Where the symbols take the points:
qj za tl
qj di dp
qj ku bc
qj tu bs
qj ka lg
qj ve cc
mz za lg
mz di bs
mz ku fz
mz tu md
mz ka hd
mz ve bz
ls za lc
ls di nr
ls ku bp
ls tu nh
ls ka rh
ls ve hn
hs za pf
hs di tl
hs ku tt
hs tu lg
hs ka sj
hs ve qj
zt za qd
zt di mc
zt ku rp
zt tu qh
zt ka ms
zt ve mb
zm za ht
zm di lj
zm ku jl
zm tu nr
zm ka lc
zm ve dt
td za rr
td di sj
td ku bs
td tu jg
td ka rl
td ve rd
ph za cd
ph di gm
ph ku nr
ph tu gp
ph ka pz
ph ve jz
zs za nl
zs di jf
zs ku tl
zs tu rr
zs ka cc
zs ve rf
hf za qj
hf di cc
hf ku sj
hf tu bz
hf ka mz
hf ve cn
lj za rl
lj di jg
lj ku md
lj tu qp
lj ka fl
lj ve rc
mc za sr
mc di dg
mc ku tp
mc tu ff
mc ka lm
mc ve sq
fs za rh
fs di nh
fs ku bh
fs tu tp
fs ka rj
fs ve jh
sr za cp
sr di bh
sr ku bq
sr tu zj
sr ka pp
sr ve dg
dp za hc
dp di sb
dp ku zh
dp tu rf
dp ka zs
dp ve tt
sq za dg
sq di rj
sq ku pp
sq tu jt
sq ka ff
sq ve rp
md za cn
md di td
md ku mz
md tu lj
md ka ht
md ve rn
lg za sz
lg di zs
lg ku hs
lg tu cn
lg ka hf
lg ve bs
nl za lq
nl di zn
nl ku qh
nl tu tt
nl ka dp
nl ve jf
hc za ff
hc di jt
hc ku mb
hc tu jf
hc ka nl
hc ve sb
jp za md
jp di rn
jp ku nz
jp tu dt
jp ka zm
jp ve fl
sl za pz
sl di gp
sl ku nh
sl tu dg
sl ka sr
sl ve tm
lq za sq
lq di rp
lq ku lm
lq tu sb
lq ka hc
lq ve zn
jt za nq
jt di qd
jt ku sq
jt tu ms
jt ka zn
jt ve zt
cp za ph
cp di jz
cp ku hn
cp tu tm
cp ka sl
cp ve bh
cn za cc
cn di rr
cn ku lg
cn tu rl
cn ka bz
cn ve td
cd za rc
cd di jl
cd ku fl
cd tu bp
cd ka qs
cd ve gm
qs za qp
qs di gs
qs ku dt
qs tu jz
qs ka ph
qs ve bp
jl za hd
jl di md
jl ku sg
jl tu zm
jl ka gs
jl ve jp
dt za lj
dt di rc
dt ku jp
dt tu qs
dt ka nr
dt ve cd
nr za fl
nr di qp
nr ku zm
nr tu ph
nr ka tg
nr ve qs
tt za sb
tt di pb
tt ku nl
tt tu hs
tt ka rf
tt ve bc
ht za bz
ht di rl
ht ku hd
ht tu fl
ht ka jp
ht ve lj
rp za rj
rp di tp
rp ku zj
rp tu zt
rp ka jt
rp ve qg
dq za rf
dq di hs
dq ku cc
dq tu rd
dq ka td
dq ve fz
rd za sj
rd di lg
rd ku dq
rd tu hd
rd ka jg
rd ve mz
jh za nh
jh di cp
jh ku rq
jh tu pp
jh ka tp
jh ve sr
qd za jh
qd di sr
qd ku rj
qd tu lm
qd ka qg
qd ve mc
ff za zj
ff di nq
ff ku mc
ff tu zn
ff ka lq
ff ve jt
zn za rp
zn di qg
zn ku ff
zn tu pb
zn ka sb
zn ve ms
rf za jf
rf di pf
rf ku dp
rf tu sj
rf ka rr
rf ve hs
gs za nz
gs di ht
gs ku rc
gs tu lc
gs ka gm
gs ve zm
hd za hf
hd di cn
hd ku rd
hd tu ht
hd ka nz
hd ve md
sj za bc
sj di sz
sj ku rf
sj tu hf
sj ka fz
sj ve lg
fz za hs
fz di qj
fz ku rr
fz tu mz
fz ka rd
fz ve hf
dg za bh
dg di rq
dg ku sl
dg tu nq
dg ka zj
dg ve rj
sb za jt
sb di zt
sb ku lq
sb tu pf
sb ka jf
sb ve pb
qh za lm
qh di ff
qh ku zt
qh tu nl
qh ka zh
qh ve hc
zj za tm
zj di fs
zj ku sr
zj tu rp
zj ka sq
zj ve nq
rc za jg
rc di hd
rc ku rn
rc tu gs
rc ka qp
rc ve jl
mb za mc
mb di sq
mb ku qg
mb tu hc
mb ka qh
mb ve lq
tl za qh
tl di hc
tl ku pb
tl tu zs
tl ka sz
tl ve dp
pz za qs
pz di bp
pz ku tg
pz tu bh
pz ka cp
pz ve gp
bs za zs
bs di rf
bs ku qj
bs tu td
bs ka cn
bs ve dq
tm za gp
tm di rh
tm ku cp
tm tu rj
tm ka dg
tm ve fs
hn za nr
hn di qs
hn ku pm
hn tu cp
hn ka nh
hn ve pz
lc za jp
lc di fl
lc ku gs
lc tu tg
lc ka pm
lc ve nr
jf za zn
jf di ms
jf ku hc
jf tu bc
jf ka tt
jf ve pf
gm za jl
gm di jp
gm ku qp
gm tu pm
gm ka bp
gm ve lc
ms za qg
ms di lm
ms ku jt
ms tu zh
ms ka pb
ms ve qh
qp za sg
qp di nz
qp ku lj
qp tu gm
qp ka cd
qp ve gs
rj za rq
rj di bq
rj ku tm
rj tu qd
rj ka nq
rj ve tp
bc za pb
bc di zh
bc ku jf
bc tu qj
bc ka hs
bc ve sz
bz za bs
bz di dq
bz ku hf
bz tu rn
bz ka md
bz ve rl
qg za tp
qg di pp
qg ku nq
qg tu mb
qg ka zt
qg ve lm
pf za ms
pf di qh
pf ku sb
pf tu sz
pf ka bc
pf ve tl
tg za dt
tg di cd
tg ku lc
tg tu pz
tg ka hn
tg ve ph
zh za mb
zh di lq
zh ku ms
zh tu dp
zh ka tl
zh ve nl
bh za jz
bh di ls
bh ku pz
bh tu fs
bh ka tm
bh ve rq
rq za ls
rq di hn
rq ku gp
rq tu jh
rq ka fs
rq ve bq
tp za bq
tp di sl
tp ku fs
tp tu mc
tp ka qd
tp ve pp
cc za dp
cc di tt
cc ku sz
cc tu dq
cc ka bs
cc ve rr
pb za zt
pb di mb
pb ku zn
pb tu tl
pb ka pf
pb ve zh
sg za rd
sg di mz
sg ku rl
sg tu jl
sg ka rc
sg ve nz
nh za tg
nh di ph
nh ku ls
nh tu sl
nh ka bq
nh ve cp
jg za fz
jg di hf
jg ku td
jg tu nz
jg ka sg
jg ve hd
rn za td
rn di rd
rn ku bz
rn tu rc
rn ka lj
rn ve sg
sz za zh
sz di nl
sz ku pf
sz tu cc
sz ka qj
sz ve zs
nq za fs
nq di jh
nq ku dg
nq tu qg
nq ka rp
nq ve qd
bp za gs
bp di zm
bp ku cd
bp tu ls
bp ka jz
bp ve pm
jz za gm
jz di lc
jz ku qs
jz tu rh
jz ka gp
jz ve ls
rh za pm
rh di tg
rh ku jz
rh tu bq
rh ka rq
rh ve nh
lm za pp
lm di zj
lm ku qd
lm tu lq
lm ka mb
lm ve ff
pp za sl
pp di tm
pp ku jh
pp tu sq
pp ka mc
pp ve zj
gp za bp
gp di pm
gp ku ph
gp tu rq
gp ka bh
gp ve rh
rr za tt
rr di bc
rr ku zs
rr tu fz
rr ka dq
rr ve sj
fl za rn
fl di sg
fl ku ht
fl tu cd
fl ka dt
fl ve qp
rl za dq
rl di fz
rl ku cn
rl tu sg
rl ka rn
rl ve jg
nz za mz
nz di bz
nz ku jg
nz tu jp
nz ka jl
nz ve ht
pm za zm
pm di dt
pm ku gm
pm tu hn
pm ka ls
pm ve tg
bq za hn
bq di pz
bq ku rh
bq tu sr
bq ka jh
bq ve sl

In the rows, 62 stands for zero.

The rows follow the links: the fewer symbols apart two points are, the more alike their rows tend to be.

Rows of some points; one shown again gets a slightly different row:
jz
[  63   92   56   65   64   50   42   84   66   26   79   71   66   56   31   70   55   99   28  105  107   74   26   76   59   68   28   63   42   48   58   98   59   40   43   57   83   59   59   64   77   64   65   66   52   53   62   59  105   37   60   59   41   55   73   49   67   50  100   79   91   91   52   36   86   38]
jt
[  58   50   83   71   40   58   43   46   72   94   81   52   43   65   65   47   70   47   86   50   50   70   66   25   73   96  111   71   67   35   44   17   45   73   69   93   45   83   71   47   74   56   55   75   89   56   26  110   32   73   67   52   92   96   61   78   63   41   40   58   56   42   50   46   42   81]
bh
[  58   50   76   79   75   44   89   90   47   64   93   74   84   57   52   53   38   65   46  103   72   56   80   72   69   86   45   81   48   59   62   62   74   77   65   85  101   67   69   68   82   65   58   71   34   50    4   69   66   22   59   87   42   75   93   45   55   80   69   78   71  115   50   25   65   36]
lc
[  58   51   47   46   93   56   50  110   71   24   58   41   65   35    4   68   45   84   42   98   84   89   32   97   71   57   75   56   44   62   54   79   43   48   32   63   68   67   60   62   39   66   69   63   46   52   81   68   75   71   34   55   70   55   43   20   44   58   94   60   52   72   22   74   78   53]
rd
[  53   42   40   44   93   76  106   54   43   66   26   63   62   62   81   67   52   42   76   44   26   46   83   76   51   20   55   69   85   97   90   60   79   75   72   30   60   37   79   66   38   63   66   49   34   68   94    7   59   77   71   73   59   45   59   65   60   89   58   42   34   53   78  100   51   78]
dt
[  61   43   56   38  103   60   70  107   56   34   59   25   69   31   11   75   40   78   43   84   65   89   50  101   70   47   80   40   51   50   70   78   45   56   34   73   59   75   61   60   30   58   72   52   59   49   65   70   65   64   28   49   87   50   34   28   48   69   86   48   37   53   21   70   68   54]
lm
[  50   49   76   67   47   56   51   38   65   92   81   55   35   67   63   46   69   44   83   48   53   64   57   22   68   97  111   74   72   33   59   13   55   76   68   90   48   79   87   48   79   45   49   67   81   46   14   99   41   67   77   50   91   99   67   91   67   45   48   58   54   49   52   36   38   82]
jh
[  59   44   55   73   33   65   47   75   54   59   83   66   91   61   75   28   50   27   79   91   81   54   73   54   67  107   49   82   55   90   38   43   63   80   78   63  103   69   77   83   95   64   47   63   29   48   33   80   64   66   73  104   38   80   62   71   42   87   67   54   65  123   53   57   47   36]
sg
[  46   79   48   52   80   64   63   59   41   66   44   27   66   65   61   85   70   52   80   70   55   74   45   61   58   20   33   84   53   50   64   64   56   63   54   19   72   62   81   38   43   64   83   54   87   57   95   25   97   82   69   48  103   61   51   67   83   66   87   11   32   16   72   86   35   74]
jl
[  62   73   62   46   90   59   70   74   38   54   64   13   78   55   51   94   63   68   58   64   58   78   55   77   63   27   44   46   53   29   78   87   54   60   47   49   60   80   62   43   35   50   83   38   95   52   58   54   89   55   38   34  113   46   31   60   80   71   87   17   36   15   55   62   46   50]
zt
[  62   53   85   73   37   58   36   47   75   94   78   51   50   64   64   48   75   45   87   45   54   69   68   28   75   98  110   65   63   40   35   20   44   70   68   92   44   84   61   50   71   60   56   76   92   61   35  115   28   79   61   49   91   91   57   73   59   44   38   56   57   40   51   50   44   80]
pm
[  58   79   47   55   69   57   33   97   73   20   66   59   63   49   16   66   56   95   36  107  105   87   18   86   66   64   43   65   38   60   45   92   49   37   37   52   81   61   57   61   63   69   66   67   52   55   86   63   99   62   50   61   48   56   56   35   57   51  100   72   75   85   36   59   88   44]
ff
[  53   52   80   71   45   57   48   42   69   93   83   52   39   67   63   48   69   47   83   46   52   66   60   22   70   95  111   73   69   35   50   13   52   75   69   92   47   82   79   46   71   52   52   73   85   49   18  105   36   68   73   51   91  100   66   83   65   44   45   60   54   45   51   40   41   83]
zm
[  61   45   56   40  105   61   73  104   50   40   61   22   72   34   16   79   43   77   42   77   65   86   53   99   68   42   80   39   52   44   75   81   49   58   36   72   56   78   62   57   28   53   76   46   62   51   55   67   66   59   24   45   92   48   30   33   53   70   84   43   37   45   27   65   65   51]
fz
[  76   54   58   59   75   75  103   53   42   75   34   72   84   69  106   74   62   45   66   31   26   36  104   77   53   24   33   48   76   92   85   83   85   73   81   42   58   46   50   76   46   65   68   45   53   81   85   21   48   58   57   72   49   31   61   64   65   94   41   55   54   54   92   89   61   58]
gs
[  63   49   57   38  103   59   77   99   48   41   62   17   71   36   24   84   44   73   44   75   58   83   57   98   69   36   74   37   55   39   81   83   50   62   36   71   56   76   61   53   26   48   77   43   68   52   54   66   71   55   25   42   98   48   31   40   58   72   83   37   35   37   32   63   63   49]
dq
[  75   62   66   66   70   71   99   48   46   75   37   74   87   72  110   76   66   49   65   32   27   33  108   81   55   25   29   46   70   88   80   84   82   73   83   44   59   48   39   72   46   69   69   49   61   87   84   26   48   57   58   72   47   31   63   60   65   92   34   59   56   55   98   88   61   57]
rf
[  64   79   85   87   60   56   75   41   83   94   41  104   49   80   81   77   79   82   60   52   39   48   77   62   58   46   51   82   60   72   50   60   65   55   71   60   49   46   33   47   50   90   71   98   80   99   98   44   37   61   72   63   40   60  108   36   72   42   25   93   80   44   94   72   85   88]

Each walk starts at a row. The symbols on each line, taken left to right, move it on to the next point.
Each answer is a row, close to the row of the point it stands for.
[  54   56   46   47   84   58   43  108   73   23   57   43   63   35    5   66   48   87   41  101   90   90   30   96   69   59   69   61   42   67   47   79   41   43   33   58   72   68   59   65   45   70   68   64   46   53   89   68   79   73   39   60   63   53   45   23   44   54   94   61   58   75   24   72   81   50]
za ve za za tu di tu
[  41   52   38   43   93   74   90   58   47   66   25   51   51   63   66   69   55   41   86   60   36   59   59   68   54   20   55   87   73   86   81   51   66   72   60   18   68   39   91   51   39   68   71   56   46   61  104    5   73   89   81   69   77   61   61   62   64   75   71   31   28   43   73  105   42   89]
tu ve tu di ka ve
[  61   77   59   46   85   60   67   69   36   60   58   12   75   58   54   95   65   64   62   65   60   77   53   74   63   25   37   53   48   28   78   83   55   60   47   40   61   76   66   42   38   52   85   41   97   55   64   47   93   56   42   36  109   50   35   63   80   71   88   13   37   10   57   63   43   56]
[  65   81   87   88   57   56   74   45   82   94   44   99   58   82   87   79   77   76   63   54   37   46   85   61   60   46   39   83   58   71   47   66   65   58   71   55   55   46   27   49   52   93   73   92   83  100  100   42   39   61   70   65   40   57  104   34   73   49   26   87   80   44   98   76   79   85]
tu ku tu tu za ka
[  78   67   69   72   62   71   97   47   47   78   40   76   90   73  111   76   70   51   65   35   29   34  108   76   56   29   23   51   65   86   73   86   82   69   81   44   60   53   34   71   49   77   72   54   68   94   87   29   46   56   58   71   44   31   69   56   68   91   30   62   62   52  101   87   63   57]
tu ve za ka tu
[  49   44   38   42   94   75  101   56   42   66   24   61   59   61   75   65   53   41   81   49   28   51   74   75   51   18   57   75   80   95   89   55   75   76   68   29   63   37   84   64   36   64   64   53   36   65   97    8   66   80   76   74   64   49   59   64   60   83   62   40   32   49   76  100   47   81]
[  63   83   66   71   69   42   68   80   56   40   90   75   73   60   41   68   46   95   27   98   95   64   43   73   60   72   24   66   47   42   70   93   72   52   49   74   90   62   60   63   80   56   63   65   50   50   27   58   97   17   61   66   42   60   88   55   71   59   90   84   89  100   58   19   83   33]
ku ku za ka za za ku tu
[  47   47   34   44   93   73   97   55   44   65   25   56   55   62   71   67   55   42   81   53   33   55   68   71   54   18   57   80   80   91   86   51   70   73   66   23   66   39   87   56   37   64   71   53   38   62  100    6   70   86   79   70   67   58   60   64   63   79   67   33   28   46   75  102   45   85]
za ve ve ka ka ve ka
[  51   83   51   51   80   63   61   59   40   62   50   22   70   67   62   88   71   55   79   71   59   76   45   63   61   24   33   81   53   44   67   67   54   61   53   23   66   68   76   35   42   64   86   51   94   60   88   29  100   74   62   46  104   59   45   67   85   65   88   10   34   14   69   80   37   71]
[  60   48   49   70   30   66   42   70   52   56   83   67   87   66   79   26   54   25   80   85   83   55   70   48   66  106   48   80   54   92   41   45   65   77   78   60   98   67   80   87   99   60   44   57   31   45   36   78   69   71   77  101   39   80   58   83   42   86   69   54   66  119   56   57   46   37]
ve za za ve
[  62   89   61   67   64   46   51   80   62   30   82   72   69   61   34   69   55   99   28  101  104   71   31   74   59   68   22   66   44   45   63   99   63   45   42   61   87   60   56   63   81   62   63   67   55   50   48   58  106   28   61   62   42   57   77   53   72   55   98   82   92   92   56   28   86   32]
ku za ka ka tu tu ve
[  61   54   75   76   76   39   88   91   46   62   94   75   79   56   51   57   36   75   40  102   73   56   74   73   66   82   41   78   49   51   66   70   76   76   60   88   97   63   68   65   77   62   60   70   38   50    3   66   72   17   63   79   42   71   95   47   62   77   71   79   75  113   50   19   71   36]
[  38   62   41   49   89   67   77   57   47   68   32   42   55   67   64   74   63   46   87   68   45   67   51   65   56   22   45   95   63   75   70   51   60   71   58   16   70   48   90   43   39   69   76   60   61   58  106    9   87   88   81   61   88   63   61   64   70   68   81   21   27   31   71   97   36   86]
ka ku ve ku za
[  79   78   80   81   58   64   85   46   57   88   43   83   87   80  109   79   76   54   67   43   33   38  106   72   58   35   19   60   58   79   59   82   75   66   81   49   61   55   25   63   50   84   77   69   80   99   91   36   43   54   56   71   43   38   80   48   71   76   28   66   69   46  102   82   69   60]
ve tu za za ka ka
[  75   82   85   87   52   57   77   45   67   93   43   92   75   83  103   78   82   65   64   50   38   43   97   65   58   39   23   71   54   74   50   75   70   61   77   51   58   54   23   54   51   92   79   83   88  100   94   36   43   58   63   71   42   46   93   39   74   65   23   75   75   45  102   78   74   72]
[  54   82   56   49   79   62   61   61   37   65   53   17   72   64   58   92   72   56   73   67   58   77   45   64   60   22   32   70   53   38   69   77   54   62   50   29   66   71   71   38   39   59   86   50  100   56   81   34   98   67   57   45  110   56   40   67   85   68   90   11   34   11   69   73   40   63]
ve tu za di tu di
[  63   45   46   46   92   77  109   58   41   65   27   66   68   62   87   66   52   41   73   39   24   42   92   79   49   18   51   58   84   94   94   65   82   74   74   36   60   41   71   73   41   61   68   44   36   69   88   10   55   71   68   72   57   40   58   67   59   91   53   49   38   55   83   98   53   73]
tu ka ka ve tu ku di
[  40   70   44   48   84   67   71   56   43   67   33   37   58   67   62   79   66   45   86   69   51   70   45   62   57   22   44   94   62   66   67   52   57   66   57   16   70   51   86   40   39   67   79   60   70   59  102   15   89   87   76   58   93   65   55   62   75   66   84   17   29   24   72   93   37   85]
[  68   45   47   50   85   78  109   53   41   67   29   67   73   64   93   66   57   42   69   35   23   37   97   81   52   18   49   54   82   95   92   71   82   78   76   38   56   44   61   74   43   61   65   45   42   76   88   14   51   66   64   76   52   37   59   64   59   94   47   51   43   55   86   96   54   67]
ku za ka ka tu tu ve
[  40   56   37   44   89   72   83   58   45   67   27   48   53   66   66   71   59   44   89   64   42   65   54   65   55   19   51   93   72   80   75   47   63   70   63   16   68   42   89   46   39   64   73   58   53   61  104    8   80   89   83   66   82   61   62   64   67   73   78   25   27   37   72  103   39   86]
ve za ku ve ve ku
[  69   81   87   88   58   56   75   45   74   93   44   98   67   82   95   79   80   74   65   51   38   41   87   65   59   43   32   76   55   72   51   68   69   60   76   51   57   50   26   51   52   93   77   89   87  101   98   41   40   57   68   66   40   52  100   36   75   53   24   80   78   46   98   77   77   78]
[  65   67   61   44   96   60   75   79   36   55   62   13   77   49   42   93   61   67   54   65   57   82   57   82   64   29   50   42   54   29   79   85   55   62   42   57   57   80   65   48   30   48   84   36   90   52   55   58   83   50   33   38  111   43   30   56   74   73   87   23   36   19   46   60   50   50]
tu ve za ka tu
[  57   49   51   41   96   60   53  111   66   29   56   35   65   31    7   70   40   83   44   93   76   90   39  101   70   53   80   52   48   60   60   77   42   50   34   66   65   71   60   61   35   64   71   61   48   51   79   71   70   68   30   56   78   53   40   21   41   61   88   57   44   65   21   73   75   54]
ve za za ve
[  43   76   46   48   83   67   64   57   44   67   38   34   60   69   63   82   70   49   85   71   53   74   43   60   56   19   35   88   57   58   64   56   56   64   57   16   70   56   81   36   42   66   81   57   79   56   99   17   94   86   74   55   97   63   53   64   79   64   87   11   32   20   70   88   35   79]
